Below are the code and all the weights of a small trained network. Each question names an input and a class and asks about switching units off, where a switched-off unit gives its printed mean instead of its output.

import numpy as np


def w(rows, s, z=0):
    codes = np.array(rows[::2]) - 128.0
    scale = np.full(codes.shape[1], s)
    scale[-1] = z or s
    return codes * scale


def f(y):
    return np.maximum(y, 0)


def log_softmax(a):
    a = a - a.max(-1, keepdims=True)
    return a - np.log(np.exp(a).sum(-1, keepdims=True))


def net(x, mask):
    res = np.array(x, float).reshape(1, 3) / 4 @ E
    y = f(res @ A[0][:, :-1].T + A[0][:, -1])
    res = res + np.where(mask, y, B[0][:, -1]) @ B[0][:, :-1]
    return log_softmax(res[-1] @ U[:, :-1].T + U[:, -1])


A, B = {}, {}
E = w([
[149,253,234,166,82],'x0',
[2,143,124,54,52],'x1',
[225,2,163,8,69],'x2',
],0.0085)
A[0] = w([
[154,117,201,175,28,144],'n0',
[169,207,187,209,212,179],'n1',
[110,170,136,74,82,113],'n2',
[222,78,162,104,126,178],'n3',
[70,156,67,184,193,184],'n4',
[6,191,108,137,65,204],'n5',
[141,108,50,38,83,93],'n6',
[19,183,105,191,129,150],'n7',
[43,154,36,147,116,172],'n8',
[157,136,192,109,55,186],'n9',
[36,154,65,135,128,167],'n10',
[65,107,202,116,45,110],'n11',
[179,179,204,125,66,177],'n12',
[177,187,147,228,186,131],'n13',
[157,111,99,187,228,193],'n14',
[98,202,155,191,91,105],'n15',
[186,40,100,109,86,137],'n16',
[159,181,125,203,136,133],'n17',
[100,217,130,225,73,110],'n18',
[200,155,254,101,131,181],'n19',
[87,178,139,188,228,245],'n20',
[136,11,104,64,107,147],'n21',
[170,73,118,48,68,253],'n22',
[77,3,80,89,74,144],'n23',
[57,170,211,60,39,130],'n24',
[86,45,129,25,115,178],'n25',
[160,88,123,163,233,139],'n26',
],0.0088,0.0042)
B[0] = w([
[57,166,196,46,97,180],'n0',
[123,137,89,61,123,232],'n1',
[191,154,165,168,203,167],'n2',
[117,116,167,142,172,211],'n3',
[109,177,57,218,161,225],'n4',
[64,207,163,172,149,232],'n5',
[131,72,101,86,95,193],'n6',
[75,152,94,208,122,229],'n7',
[34,167,98,169,78,215],'n8',
[102,146,190,113,154,191],'n9',
[7,187,97,186,39,209],'n10',
[207,134,192,129,205,184],'n11',
[68,185,148,42,96,199],'n12',
[129,114,81,88,133,217],'n13',
[177,178,69,171,214,211],'n14',
[109,110,102,135,113,193],'n15',
[151,63,111,131,171,208],'n16',
[121,88,74,76,119,189],'n17',
[88,72,86,138,107,210],'n18',
[66,164,165,1,131,209],'n19',
[101,142,52,127,150,236],'n20',
[146,12,153,123,120,234],'n21',
[120,78,161,110,154,244],'n22',
[133,31,120,55,85,235],'n23',
[178,182,180,169,204,214],'n24',
[92,77,155,64,83,235],'n25',
[221,154,148,195,223,191],'n26',
],0.0071,0.011)
U = w([
[217,163,66,156,205,144],'0',
[56,93,103,63,46,141],'1',
[228,152,143,188,2,2],'2',
[154,50,120,112,100,106],'3',
[78,156,90,227,119,113],'4',
[96,178,238,91,110,159],'5',
[179,93,175,162,193,122],'6',
],0.0083,0.005)

Each question gives the input, the list of numbers given to net, and the class t.
The units are the neurons (one row each of A and B). Each row of codes is followed by its name. A weight is (code - 128) times the scale printed after its matrix; where a second scale follows, it is the last column's (A, B and U).
mask holds one flag per neuron, in row order. A switched-off neuron (its flag False) gives its mean, the last column of its row in B, instead of its output. The means were averaged over made-up inputs and are rounded, as every weight is.
A unit's drop is (log p(t) with every unit on - log p(t) with that unit switched off) / (log p(t) with every unit on - log p(t) with every unit switched off).
most important unit: the unit with the biggest drop
top k neurons: the k neurons with the biggest drops, biggest first
drop when u is switched off: that unit's drop, to one decimal
input [-3,-5,4], class 6: most important unit -> n26
input [-8,-4,-2], class 0: top 2 neurons -> (n14 n26)
input [-8,0,-2], class 3: top 3 neurons -> (n23 n5 n21)
input [-6,-4,2], class 6: top 2 neurons -> (n26 n14)
input [-6,-5,1], class 6: top 2 neurons -> (n21 n20)
input [6,8,-3], class 4: top 2 neurons -> (n7 n18)
input [-8,4,-4], class 4: top 2 neurons -> (n4 n19)
input [-4,-4,-4], class 0: drop when n14 is switched off -> 0.2
input [-1,-6,-3], class 0: drop when n23 is switched off -> 0.0
input [8,-3,-4], class 1: drop when n1 is switched off -> 0.1
input [3,7,8], class 5: drop when n24 is switched off -> 0.1
